(in the rows, 128 means zero)
[156 106 155 106 135 121 138 136 148 175 132 151 173 156 120 136  99 133
 138 175 129  62  83  88 202  75 147 133 130 172 166  85 131  98 162 195
  73  96] => Tobi
[137 122 147 102 121 113 114 132 142 157 137 152 158 153 106 128  97 139
 136 154 141  82  92  90 202  91 154 113 104 167 170  91 147 120 162 197
  60 116] => Tobi
[115 150 109 118 125 201  69 154 128 124 102 151 136 124 130 129 106 152
 130 125 107 129 111 147 111 106 119 166 131 151 158 106 113 101 108  79
 160 139] => ponu
[163 103 146 111 128 108 148 136 132 176 116 160 146 147 104 147  94 141
 136 169 143  81  80 107 197  75 121 143 125 172 156  79 128  95 152 205
  78 118] => kanof
[116 148 126 111 127 183 115 147 143 143  78 167 129 124 111 122 109 131
 151 137  88 126 102 104 148  90 143 150 120 126 158 105 105 105 121 101
 142 128] => burus
[136 112 147 106 128 119 118 139 133 141 139 144 161 154  93 150 100 130
 131 155 170 103 104 104 175  99 126 128 122 179 166  89 143 117 160 204
  70 125] => rop
[153 115 149 110 121 122 123 143 127 169 133 145 143 155 101 137 105 154
 148 163 152  79  83  95 194  79 121 145 132 182 162  82 131  90 150 198
  79 117] => zav
[136 170  82 107 158  95 135 125 165 160 112 122 100  96 120 136 141 118
 108 137 131 169 118  51 206 109 103 190 166 152 150 166 100 148 100 134
 180  91] => lur
[163 129 174 117 124 133  87 153 142 133 159 151 145 139 118 125 111 162
 140 143 142  43  93 144 187 118 124 114 103 173 160  98 164 134 152 200
  36 116] => fute
[132 158  88 107 151  97 131 128 169 146 124 116 129 113 104 133 144 132
 130 129 126 168 106  53 186 123 104 189 160 163 157 149 101 153  92 119
 180  96] => zav
[116 188  84 101 140  85 147 112 160 166 116 136 104  97 107 127 144 130
 107 134 127 177 123  41 207 111 119 187 156 155 163 165  97 146 105 143
 195  82] => gat
[124 143 110 122 136 199  84 159 136 127  91 142 145 110 129 141 113 142
 138 122 115 124 112 141  99 111 131 169 159 144 155  96 118  99 105  77
 159 142] => Vokun
[117 153 105 117 117 206  95 148 137 127  98 156 137 119 127 134 104 151
 138 122 100 121 100 125 113 105 141 156 129 141 159  98 117  99 121  83
 142 142] => gat
[131 178  82 100 153  87 123 130 157 178 101 136  91  84 105 129 154 134
 112 140 150 177 131  78 219 110 104 194 180 146 164 158 104 152  88 155
 181  82] => Vokun
[152 122 167 113 117 141  64 150 125 146 138 153 149 149 112 125 109 171
 142 142 167  72 101 145 196 105 124 132 114 170 157  85 155 108 141 199
  60 114] => zav
[125 168  89 100 160  96 144 125 154 169  94 122 121 103 114 142 140 110
 115 131 129 176 110  49 206 103 100 195 173 164 152 139  95 147  94 135
 181  85] => burus
[139 162  77 105 154  89 151 122 149 179  89 132 109  96 114 145 134 116
 115 138 131 171 103  67 199 112  92 195 167 156 139 135  99 140  84 144
 184  98] => kanof
[163 123 158 102 123 105 137 144 136 162 140 146 128 139 102 140 110 134
 141 165 133  63  91 107 190  88 113 126 120 186 155  91 138 116 158 213
  67 103] => fute
[142 121 139 107 122  98 129 135 130 155 132 145 147 146 102 141  95 132
 130 166 147  97  86  78 183  78 135 124 123 171 168  96 136 115 171 208
  81 119] => Nit
[125 133 117 124 142 209  99 172 156 123  74 174 163 142 117 151 103 132
 151 114  91 120 102 143 114 118 145 143 121 123 147  81 117 111 106  82
 130 145] => kanof
[158 130 161 111 116 127  88 146 127 147 145 156 139 134 115 139 112 161
 136 150 158  76 100 144 181 108 110 133 114 180 149  87 156 118 151 198
  51 121] => fute
[143 117 159 110 130 111 132 145 145 158 126 131 149 143 103 136 106 129
 144 157 134  64  97  97 192  74 130 110 142 185 157  93 140 104 156 211
  80 106] => Vokun
[123 150  99 111 113 202  99 148 131 129  92 163 129 117 126 134 110 158
 136 126  96 133  99 144 114 105 130 165 132 135 158  96 112  94 114  91
 141 133] => gat
[137 150  99 111 123 186 100 154 124 134  89 159 109  94 131 140 116 139
 132 133 130 136 114 147 113 117 105 184 148 143 144  90 118 111 110  90
 150 144] => fute
[123 158  77 111 150  63 168 117 160 145 126 135 123 101 100 159 151 120
 115 133 122 198 114  48 193 115 112 201 165 151 155 164  93 152  96 143
 183 105] => kisav
[139 174  80 102 158  98 131 125 167 170 109 128 102  97 116 146 144 119
 107 140 144 177 122  56 203 105 101 197 172 151 152 162 102 144  99 129
 176  87] => lur
[122 174  75  97 142  72 152 116 151 174 108 140 116 105 106 150 139 124
 110 140 122 188 107  49 216  98 117 200 161 152 154 165  92 141  98 148
 183  91] => kisav
[151 109 143 112 117  99 132 135 120 164 132 140 139 141 108 139 105 138
 137 169 136  83  85  97 189  69 121 131 134 176 161  83 129 103 166 220
  75 116] => Nit
[159 119 142 105 126 108 144 141 129 167 133 148 132 140  97 144 101 133
 143 177 148  86  91  90 180  70 118 132 127 175 167  84 130  99 163 217
  68 108] => vufin
[118 159 101 114 121 201  90 156 135 135  99 154 128 123 124 130  97 144
 140 134  88 121 101 121 124  94 129 160 121 128 160  96 113  99 119  92
 138 141] => vufin
[113 156 124 116 126 185 120 159 164 139  81 156 144 126 108 133 114 124
 156 135  85 115 108 105 142  84 167 139 138 137 150 105 111 101 124  94
 151 121] => Vokun
[129 174  80  95 147  93 145 122 159 164 107 137 105  97 101 139 144 120
 110 151 142 194 123  62 205 103 110 205 158 158 164 155  96 144 104 147
 190  85] => rop
[126 166  88 105 155  85 142 123 164 149 120 120 122 107 104 137 152 125
 111 139 136 186 119  77 191 127 101 194 167 163 157 152  93 154  96 138
 191  83] => rop
[114 160 114 104 123 176 127 149 148 149  77 174 129 125 104 142 110 123
 145 138  92 121  94  86 142  93 149 152 126 131 149 103 109  95 128 100
 155 137] => kisav
[108 148 112 115 115 184 113 149 144 144  81 169 141 122 122 126 106 116
 150 149  78 124 102  91 148  85 157 144 122 115 144  98 102 107 134 108
 148 127] => Nit
[117 137 126 109 141 209 101 161 148 128  64 171 148 136 115 158  95 126
 140 122 129 129 107 132 115 109 135 149 144 138 146  70 113 105 122  87
 141 138] => burus
[150 122 147 115 128 128 122 137 132 155 142 150 142 145 106 142 110 151
 130 155 148  72  87 108 178  91 127 132 136 186 164  89 136 108 155 197
  70 113] => gat
[141 119 149 105 118  95 127 132 132 158 135 152 150 147  97 147 102 143
 128 153 156  94  88  99 193  88 139 126 122 171 163 103 141 111 161 204
  75 120] => kisav
[151 108 145 109 123 113 136 135 122 160 131 135 142 145 109 137 111 136
 136 163 146  90  97 114 190  84 124 139 132 181 157  93 126 108 153 214
  80 107] => rop
[150 112 153 108 120 126 123 144 138 162 137 147 156 156 103 141 100 147
 151 161 144  71  83  84 197  74 133 137 122 181 163  81 135  95 155 195
  74 114] => zav
[124 170  87 101 155  84 137 122 155 164 100 132  91  97 107 126 145 135
 112 131 128 185 117  65 220 108  98 188 163 145 165 159  96 156  90 149
 183  91] => burus
[130 159  79 120 156  93 145 121 165 135 133 117 123 101 112 145 156 127
 112 122 127 184 119  62 173 133 102 191 173 166 156 152  99 159  95 127
 182 102] => gat
[111 181  76  99 147  87 147 123 162 167 113 142  98  96  98 138 138 128
 110 140 145 192 126  42 211 112 100 194 162 162 165 164  94 153 100 153
 201  87] => ponu
[106 167 109 106 106 193 116 146 150 147  89 181 136 135 110 117 102 147
 155 136  68 111  89  89 155  91 166 137 101 124 161 107 102 104 130 102
 127 122] => gat
[144 114 155 108 120  94 135 133 139 155 125 155 142 150  95 144  88 145
 132 150 150  91  92 104 192  94 136 106  98 165 158  96 147 113 158 215
  79 122] => kanof
[154 120 165 119 121 126  77 143 129 143 143 162 164 147 119 140 112 161
 134 144 147  69  93 154 202  98 141 131 113 164 151 101 149 117 143 199
  44 116] => kisav
[117 145 112 110 141 217  87 163 162 128  74 167 172 147 127 149 102 129
 147 114 104 113 101 125 123 124 155 145 134 140 142  66 118 115 116  74
 129 136] => Tobi
[132 140 100 113 124 186  96 149 127 128  95 158 137 118 123 158 111 141
 135 122 110 136  97 143 108 108 129 177 138 135 148  97 117  97 109  87
 139 152] => kisav
[126 134 115 119 145 204 113 170 148 131  63 171 159 136 112 168  97 120
 143 117 124 131 102 136 104 123 135 151 141 135 140  66 121  97 109  91
 145 148] => kanof
[126 121 143 107 124 109 121 139 141 147 142 151 155 148 104 139  92 149
 127 154 166 104 101  88 188  89 127 122 118 182 174 106 139 116 159 200
  89 114] => ponu
[111 145 127 113 138 212  93 166 168 101 101 158 187 157 109 162 110 127
 144 124  98 134 103 141 102 117 143 146 126 146 149  84 119 103 120  70
 136 130] => rop
[137 124 179 118 129 145  57 143 131 139 135 153 154 140 117 116 106 169
 137 137 153  67  99 156 200 102 118 114 113 166 163  98 157 124 142 200
  43 115] => burus
[134 165  83 112 147  92 150 114 163 149 131 131 120 100 111 139 147 136
 111 134 122 170 108  56 189 122 118 200 169 162 159 157  92 155  96 128
 183  90] => gat
[133 176  77 103 149  98 124 125 164 172 119 119 111 105 116 139 142 129
 109 130 124 174 112  47 216 105 102 199 162 151 158 163 102 145  99 127
 167  93] => lur
[119 160 107 119 127 194  82 157 136 119 100 165 127 122 111 140 114 143
 141 137 100 138 109 144 111 105 120 165 134 135 153  92 112 101 105  89
 142 142] => vufin
[120 153  87 107 162  88 145 126 170 139 131 120 127 110  99 155 134 112
 114 128 136 181 128  38 168 123  90 180 165 178 161 157  98 157 102 137
 197 103] => ponu
[108 166 108 111 116 194 120 151 148 151  83 179 130 124 106 136 115 141
 148 134 108 135 102  95 133 105 161 145 124 127 158  94 109  97 130  92
 144 130] => gat
[150 116 157 118 114 127  76 140 118 139 140 145 151 138 118 122 104 147
 136 148 140  73  99 127 186  90 127 124 110 166 159  93 152 123 162 214
  53 124] => Nit
[151 116 158 109 127 119 127 143 134 153 139 135 149 157  98 146 101 138
 148 154 157  68  92  88 172  83 123 126 126 190 160  82 144  96 159 198
  77 119] => zav
[158 123 162 122 123 144  66 147 128 139 137 149 134 132 132 125 111 171
 133 140 160  65 103 150 196  98 116 130 121 167 151 100 157 111 145 199
  46 123] => lur
[122 158 118 116 119 189 116 158 156 135  84 168 125 122 115 127 116 135
 160 134  73 115  99  97 147  86 161 144 112 125 152 113 106 100 125  98
 132 121] => lur
[135 174  75  96 150  97 142 131 150 171  92 128  90  90 124 141 140 116
 116 133 123 156 108  41 212  96  92 196 172 161 148 138  94 133  91 151
 181  90] => lur
[136 158  87 113 163  88 145 125 176 139 128 112 108 100 111 146 151 116
 111 128 129 169 124  53 180 116  94 182 173 160 153 162 106 156 101 124
 176 100] => lur
[151 123 163 118 115 143  59 150 126 148 141 161 157 146 120 116 110 179
 148 146 170  70  99 141 205 100 129 139 110 164 163  86 152 111 140 191
  48 119] => zav
[102 158 119 108 112 190 104 153 150 140  85 180 132 117 110 117 101 136
 155 139  95 123 106 100 154  97 145 145 113 137 157 106 102 107 122 110
 156 123] => ponu
[115 148 112 113 130 202  90 154 139 114  99 150 151 132 123 141 105 137
 130 136 103 136 103 143 109 104 131 165 129 145 156  98 117  94 115  83
 153 138] => rop
[159 115 150 104 116 107 139 141 132 168 139 152 131 132 101 144 106 136
 141 168 146  73  92 103 199  84 111 139 131 184 160  85 134 115 159 216
  64 112] => fute
[120 176  83  97 148  78 139 120 158 169 114 141 112  99  97 153 138 113
 111 137 132 178 117  43 213 102 113 191 158 153 160 163 101 146 101 156
 180  96] => kisav
[163 102 152 125 133 101 155 143 140 160 126 156 151 150 100 146 108 142
 145 163 132  83  81 112 193  81 140 129 120 174 158  88 129 106 149 207
  72 113] => kanof
[122 169  83 100 145  78 150 119 163 150 121 135 110 103 101 134 154 136
 113 148 118 194 117  65 206 107 103 201 157 155 167 159  90 144  95 145
 195  85] => rop
[121 152 106 109 122 205  80 155 121 134  86 155 127 122 124 131  98 151
 144 131 123 119  98 133 110 108 120 166 134 142 150  91 117  88 106  90
 154 143] => zav
[114 162 118 107 111 176 120 146 140 156  80 173 130 123 115 127 108 131
 145 134  84 117  97 102 162  93 166 151 112 119 147 113 107 100 128 109
 147 124] => kisav
[156 129 162 123 124 148  68 146 133 135 153 156 160 144 123 134 117 171
 131 136 160  71  99 156 181 113 131 130 119 173 162  89 159 117 144 186
  43 116] => gat
[123 150 101 103 124 202  93 153 126 132  84 157 121 115 121 136 110 139
 124 137 125 147 113 144 115 103 123 175 132 135 161  96 120  96 118  94
 157 137] => rop
[124 137 126 111 143 215  95 161 151 130  73 164 152 138 110 160  98 125
 148 120 116 125  98 125 113 114 137 150 138 141 144  74 114 109 117  82
 132 143] => burus
[133 123 151 106 120 105 114 139 140 154 129 146 147 141 103 127 102 147
 133 150 155  86 105  93 199  87 132 115 122 168 164  99 148 118 161 205
  76 118] => Vokun
[126 172  77  88 153  95 130 120 164 183  99 147 105 101 106 129 136 127
 115 152 128 167 110  47 221 100 116 187 161 154 169 146 100 145  99 153
 176  86] => Tobi
[125 142 117 113 136 201  84 152 133 131  77 156 126 110 126 134 102 143
 136 128 123 127 100 133 119 103 120 164 138 141 160  85 117 102 115  85
 147 146] => burus
[152 111 163 110 140 122 118 140 135 157 125 147 141 138 101 136 104 136
 139 160 150  73  85  94 194  79 124 128 128 184 169  86 134 115 154 203
  70 112] => burus
[124 151 115 115 139 207  78 160 152 128  97 143 155 118 124 139 111 130
 138 130 112 122 111 135 105  99 123 162 150 142 158  99 133  96 115  70
 140 141] => Vokun
[132 172  71 104 151  96 132 121 162 170 112 121 105  90 117 137 143 122
 115 139 130 180 115  47 204 100 101 200 171 151 158 169  96 144  95 127
 174  92] => lur
[129 150 107 110 134 211  77 154 142 137  91 160 139 128 133 121 104 154
 141 129  82 103  92 135 133 109 142 157 120 133 164  97 119 105 111  93
 131 134] => Tobi
[157 121 170 122 122 130  78 142 130 144 131 164 145 146 115 125 102 168
 135 140 143  65  98 162 198 107 128 115  91 160 146  94 158 120 142 207
  51 122] => kanof
[106 153 115 103 115 185 127 149 153 131  91 164 148 141  99 137 110 127
 150 143  80 145 104 102 132  86 154 150 109 134 159 107 107  96 132  99
 147 124] => rop
